Below are the code and all the weights of a small trained network. Each question names an input and a class and asks about switching units off, where a switched-off unit gives its printed mean instead of its output.

import numpy as np


def w(rows, s, z=0):
    codes = np.array(rows[::2]) - 128.0
    scale = np.full(codes.shape[1], s)
    scale[-1] = z or s
    return codes * scale


def f(y):
    return y / 2 * (1 + np.tanh(0.7978845608 * (y + 0.044715 * y**3)))


def log_softmax(a):
    a = a - a.max(-1, keepdims=True)
    return a - np.log(np.exp(a).sum(-1, keepdims=True))


def net(x, mask):
    res = np.array(x, float).reshape(1, 8) / 4 @ E
    y = f(res @ A[0][:, :-1].T + A[0][:, -1])
    res = res + np.where(mask, y, B[0][:, -1]) @ B[0][:, :-1]
    return log_softmax(res[-1] @ U[:, :-1].T + U[:, -1])


A, B = {}, {}
E = w([
[124,134,127,119],'x0',
[114,123,132,120],'x1',
[129,142,123,115],'x2',
[109,124,132,116],'x3',
[122,121,131,132],'x4',
[123,122,131,130],'x5',
[213,85,249,59],'x6',
[82,246,213,192],'x7',
],0.011)
A[0] = w([
[41,136,40,215,125],'neuron 1',
[106,142,115,103,18],'neuron 2',
[185,76,72,91,1],'neuron 3',
[57,244,196,197,118],'neuron 4',
[65,57,139,125,122],'neuron 5',
[130,220,148,93,51],'neuron 6',
[107,179,175,169,93],'neuron 7',
[61,159,178,146,128],'neuron 8',
[169,109,200,119,109],'neuron 9',
[93,162,155,140,50],'neuron 10',
[110,166,68,132,99],'neuron 11',
[97,83,131,131,141],'neuron 12',
[143,224,169,164,106],'neuron 13',
[61,167,34,172,138],'neuron 14',
[137,172,91,98,144],'neuron 15',
[98,180,186,200,99],'neuron 16',
[117,177,154,155,73],'neuron 17',
[137,95,40,55,85],'neuron 18',
[85,147,78,167,148],'neuron 19',
[116,137,124,107,78],'neuron 20',
[236,160,143,126,110],'neuron 21',
[71,188,54,131,119],'neuron 22',
[81,178,197,170,77],'neuron 23',
[123,135,116,105,54],'neuron 24',
[155,70,63,112,56],'neuron 25',
[142,98,189,132,134],'neuron 26',
[177,117,249,36,134],'neuron 27',
],0.013,0.0029)
B[0] = w([
[162,185,208,214,240],'neuron 1',
[204,113,129,120,125],'neuron 2',
[87,119,69,27,187],'neuron 3',
[75,89,75,61,252],'neuron 4',
[127,150,93,102,143],'neuron 5',
[138,100,74,148,162],'neuron 6',
[95,104,40,71,183],'neuron 7',
[95,117,128,92,180],'neuron 8',
[149,165,192,221,174],'neuron 9',
[130,27,131,112,157],'neuron 10',
[151,135,169,126,170],'neuron 11',
[111,113,145,78,138],'neuron 12',
[81,100,42,80,197],'neuron 13',
[215,196,190,216,229],'neuron 14',
[138,177,108,124,140],'neuron 15',
[139,71,67,84,201],'neuron 16',
[111,62,79,62,165],'neuron 17',
[79,106,75,49,201],'neuron 18',
[186,183,209,196,188],'neuron 19',
[142,93,161,119,125],'neuron 20',
[117,127,172,128,159],'neuron 21',
[142,180,132,216,203],'neuron 22',
[158,91,97,95,196],'neuron 23',
[138,131,130,104,125],'neuron 24',
[1,76,43,37,188],'neuron 25',
[126,161,163,152,160],'neuron 26',
[194,216,234,247,224],'neuron 27',
],0.0071,0.017)
U = w([
[149,251,177,196,254],'0',
[105,129,39,77,2],'1',
],0.013,0.0015)

Each question gives the input, the list of numbers given to net, and the class t.
The units are the neurons (one row each of A and B). Each row of codes is followed by its name. A weight is (code - 128) times the scale printed after its matrix; where a second scale follows, it is the last column's (A, B and U).
mask holds one flag per neuron, in row order. A switched-off neuron (its flag False) gives its mean, the last column of its row in B, instead of its output. The means were averaged over made-up inputs and are rounded, as every weight is.
A unit's drop is (log p(t) with every unit on - log p(t) with that unit switched off) / (log p(t) with every unit on - log p(t) with every unit switched off).
The circuit of an input: a set's keep is (log p(t) with only the set's units on - log p(t) with every unit switched off) / (log p(t) with every unit on - log p(t) with every unit switched off). Starting from the 12 units with the biggest drops (on a tie, the unit counted first), units are removed one at a time, each time the one whose removal leaves the highest keep (on an exact tie, the one counted first), for as long as the keep stays at least 0.8.
units of the circuit, in order: the units of the circuit, biggest drop first
unit that matters most: the unit with the biggest drop
k most important neurons: the k neurons with the biggest drops, biggest first
drop when u is switched off: that unit's drop, to one decimal
input [3,-6,-7,4,0,3,-8,-8], class 0: unit that matters most : neuron 1
input [6,7,-8,-7,8,-4,-4,5], class 1: 3 most important neurons : (neuron 4; neuron 27; neuron 16)
input [3,-5,-6,1,-1,8,3,4], class 1: units of the circuit, in order : (neuron 1; neuron 14)
input [4,5,3,-3,-2,1,-6,-6], class 0: 3 most important neurons : (neuron 14; neuron 1; neuron 4)
input [-6,7,-6,-1,5,-4,-5,6], class 1: 2 most important neurons : (neuron 4; neuron 27)
input [-4,-7,8,2,-3,4,7,-7], class 0: 3 most important neurons : (neuron 27; neuron 9; neuron 4)
input [3,-7,3,2,5,1,7,-7], class 0: 2 most important neurons : (neuron 27; neuron 9)
input [6,-8,8,-5,0,2,7,-7], class 0: 3 most important neurons : (neuron 27; neuron 9; neuron 4)
input [-6,-2,-7,8,-6,7,3,-3], class 0: 2 most important neurons : (neuron 4; neuron 27)
input [1,-3,1,0,3,-3,0,2], class 1: drop when neuron 27 is switched off : 0.1
input [4,-8,-4,-4,-1,-4,7,-6], class 0: drop when neuron 27 is switched off : 2.8
input [-5,-2,-1,0,1,5,0,1], class 1: drop when neuron 9 is switched off : 0.4
input [-3,3,4,1,3,4,5,7], class 1: drop when neuron 8 is switched off : 0.0
input [-6,3,3,-4,-2,-4,8,-7], class 0: units of the circuit, in order : (neuron 27)
